Below are the code and all the weights of a small trained network. Each question names an input and a target symbol and asks about switching units off, where a switched-off unit gives its printed mean instead of its output.

import numpy as np


def w(rows, s, z=0):
    codes = np.array(rows[::2]) - 128.0
    scale = np.full(codes.shape[1], s)
    scale[-1] = z or s
    return codes * scale


def norm(h):
    return h / np.sqrt((h * h).mean(-1, keepdims=True) + 1e-5)


def f(y):
    return np.maximum(y, 0)


def softmax(a):
    e = np.exp(a - a.max(-1, keepdims=True))
    return e / e.sum(-1, keepdims=True)


def log_softmax(a):
    a = a - a.max(-1, keepdims=True)
    return a - np.log(np.exp(a).sum(-1, keepdims=True))


def net(x, mask):
    ids = ['ΓΨαδεμ'.index(c) for c in x.split()]
    T = len(ids)
    res = E[ids] + P[:T]
    u = 0
    for l in range(2):
        r = norm(res)
        for j in range(2):
            rows = slice(3 * j, 3 * j + 3)
            q, k, v = (r @ M[l][rows].T for M in (Q, K, V))
            z = softmax(np.where(np.tri(T) > 0, q @ k.T / 3**0.5, -1e9)) @ v
            o = O[l][rows]
            res = res + np.where(mask[u + j], z, o[:, -1]) @ o[:, :-1]
        u += 2
        y = f(norm(res) @ A[l][:, :-1].T + A[l][:, -1])
        res = res + np.where(mask[u : u + 4], y, B[l][:, -1]) @ B[l][:, :-1]
        u += 4
    return log_softmax(norm(res)[-1] @ U[:, :-1].T + U[:, -1])


Q, K, V, O, A, B = {}, {}, {}, {}, {}, {}
E = w([
[102,127,189],'Γ',
[128,84,190],'Ψ',
[136,58,175],'α',
[140,195,131],'δ',
[44,133,143],'ε',
[122,6,203],'μ',
],0.018)
P = w([
[144,114,74],'0',
[127,182,158],'1',
[220,214,138],'2',
[132,134,139],'3',
[208,169,173],'4',
[255,89,122],'5',
[90,211,119],'6',
[81,53,220],'7',
[189,178,169],'8',
],0.0098)
Q[0] = w([
[193,176,244],'L0H0',
[189,127,78],'L0H0',
[129,65,50],'L0H0',
[123,196,179],'L0H1',
[2,59,190],'L0H1',
[112,134,141],'L0H1',
],0.0095)
K[0] = w([
[84,45,109],'L0H0',
[195,91,165],'L0H0',
[171,161,173],'L0H0',
[159,191,222],'L0H1',
[189,176,9],'L0H1',
[152,103,100],'L0H1',
],0.011)
V[0] = w([
[184,160,205],'L0H0',
[193,80,122],'L0H0',
[4,154,221],'L0H0',
[221,91,195],'L0H1',
[1,99,193],'L0H1',
[117,49,74],'L0H1',
],0.0052)
O[0] = w([
[171,167,36,201],'L0H0',
[117,162,153,110],'L0H0',
[104,142,62,252],'L0H0',
[179,130,95,183],'L0H1',
[51,207,1,125],'L0H1',
[69,183,135,5],'L0H1',
],0.0081,0.0034)
A[0] = w([
[88,254,168,197],'L0N0',
[53,138,158,4],'L0N1',
[98,134,76,69],'L0N2',
[126,210,81,72],'L0N3',
],0.0092,0.0026)
B[0] = w([
[254,8,174,254],'L0N0',
[145,82,172,139],'L0N1',
[42,199,81,140],'L0N2',
[220,95,169,201],'L0N3',
],0.0055,0.0059)
Q[1] = w([
[149,115,174],'L1H0',
[180,146,117],'L1H0',
[61,178,180],'L1H0',
[90,1,143],'L1H1',
[43,205,110],'L1H1',
[107,85,116],'L1H1',
],0.01)
K[1] = w([
[133,83,145],'L1H0',
[130,98,35],'L1H0',
[189,227,153],'L1H0',
[127,3,1],'L1H1',
[244,69,201],'L1H1',
[52,141,54],'L1H1',
],0.0096)
V[1] = w([
[147,102,131],'L1H0',
[40,18,73],'L1H0',
[65,237,130],'L1H0',
[56,165,1],'L1H1',
[46,99,196],'L1H1',
[119,6,75],'L1H1',
],0.012)
O[1] = w([
[147,108,163,164],'L1H0',
[151,254,206,73],'L1H0',
[101,79,45,2],'L1H0',
[5,110,87,20],'L1H1',
[149,64,213,70],'L1H1',
[21,158,238,137],'L1H1',
],0.0088,0.0087)
A[1] = w([
[197,64,137,98],'L1N0',
[33,122,138,197],'L1N1',
[130,88,182,254],'L1N2',
[165,101,12,164],'L1N3',
],0.012,0.0045)
B[1] = w([
[88,78,112,240],'L1N0',
[54,124,4,183],'L1N1',
[145,66,154,255],'L1N2',
[85,114,51,200],'L1N3',
],0.012,0.0071)
U = w([
[87,213,24,145],'Γ',
[141,223,165,98],'Ψ',
[164,159,157,3],'α',
[254,21,28,198],'δ',
[121,149,96,157],'ε',
[153,162,168,154],'μ',
],0.0081,0.0059)

Each question gives the input, a string of symbols that net reads in full, and the target symbol t.
The units are the heads (3 rows each of Q, K, V and O) and the neurons (one row each of A and B). Each row of codes is followed by its name. A weight is (code - 128) times the scale printed after its matrix; where a second scale follows, it is the last column's (O, A, B and U).
mask holds one flag per unit, layer by layer, with each layer's heads first. A switched-off unit (its flag False) gives its mean, the last column of its rows in O or B, instead of its output. The means were averaged over made-up inputs and are rounded, as every weight is.
A unit's drop is (log p(t) with every unit on - log p(t) with that unit switched off) / (log p(t) with every unit on - log p(t) with every unit switched off).
The circuit of an input: a set's keep is (log p(t) with only the set's units on - log p(t) with every unit switched off) / (log p(t) with every unit on - log p(t) with every unit switched off). Starting from all 12 units, units are removed one at a time, each time the one whose removal leaves the highest keep (on an exact tie, the one counted first), for as long as the keep stays at least 0.8.
units of the circuit, in order: the units of the circuit, biggest drop first
most important unit: the unit with the biggest drop
top k neurons: the k neurons with the biggest drops, biggest first
which heads matter: for each layer, one digit per head in row order, 1 if its drop is at least 0.15 and else 0, layers parted by /
drop when u is switched off: that unit's drop, to one decimal
input Γ δ μ, target Γ: units of the circuit, in order => (L1H1, L1N1, L0H1)
input μ δ δ Ψ μ α ε, target μ: most important unit => L0N0
input Γ μ α δ δ Γ, target Γ: which heads matter => 00 / 01
input μ μ Γ δ δ μ, target μ: which heads matter => 00 / 11
input Ψ Ψ Γ δ μ, target μ: top 2 neurons => (L0N0, L0N3)
input Γ μ δ Ψ Ψ Γ Γ δ, target Γ: units of the circuit, in order => (L1H1, L0H1)
input μ δ Γ ε μ ε, target μ: which heads matter => 01 / 10
input Γ δ μ Γ δ Γ μ, target Γ: which heads matter => 00 / 01
input ε δ μ δ, target μ: units of the circuit, in order => (L0N0, L1H0, L1H1)
input Ψ μ δ α, target μ: which heads matter => 10 / 00
input Γ Ψ Ψ δ α, target Γ: which heads matter => 00 / 01
input Γ ε ε δ Ψ Ψ δ Ψ, target Γ: top 2 neurons => (L1N1, L0N0)
input μ Γ Ψ, target μ: which heads matter => 00 / 10
input μ Ψ δ μ μ μ δ δ, target μ: top 2 neurons => (L0N0, L0N3)
input Γ Γ δ μ δ δ Γ, target Γ: drop when L1H1 is switched off => 1.0
input Γ δ Ψ, target Γ: drop when L1H1 is switched off => 0.4
input Γ Ψ Γ δ Ψ δ Γ Γ ε, target Γ: drop when L1N1 is switched off => 0.2
input Γ α δ δ Ψ δ δ δ ε, target Γ: drop when L1H1 is switched off => 1.0
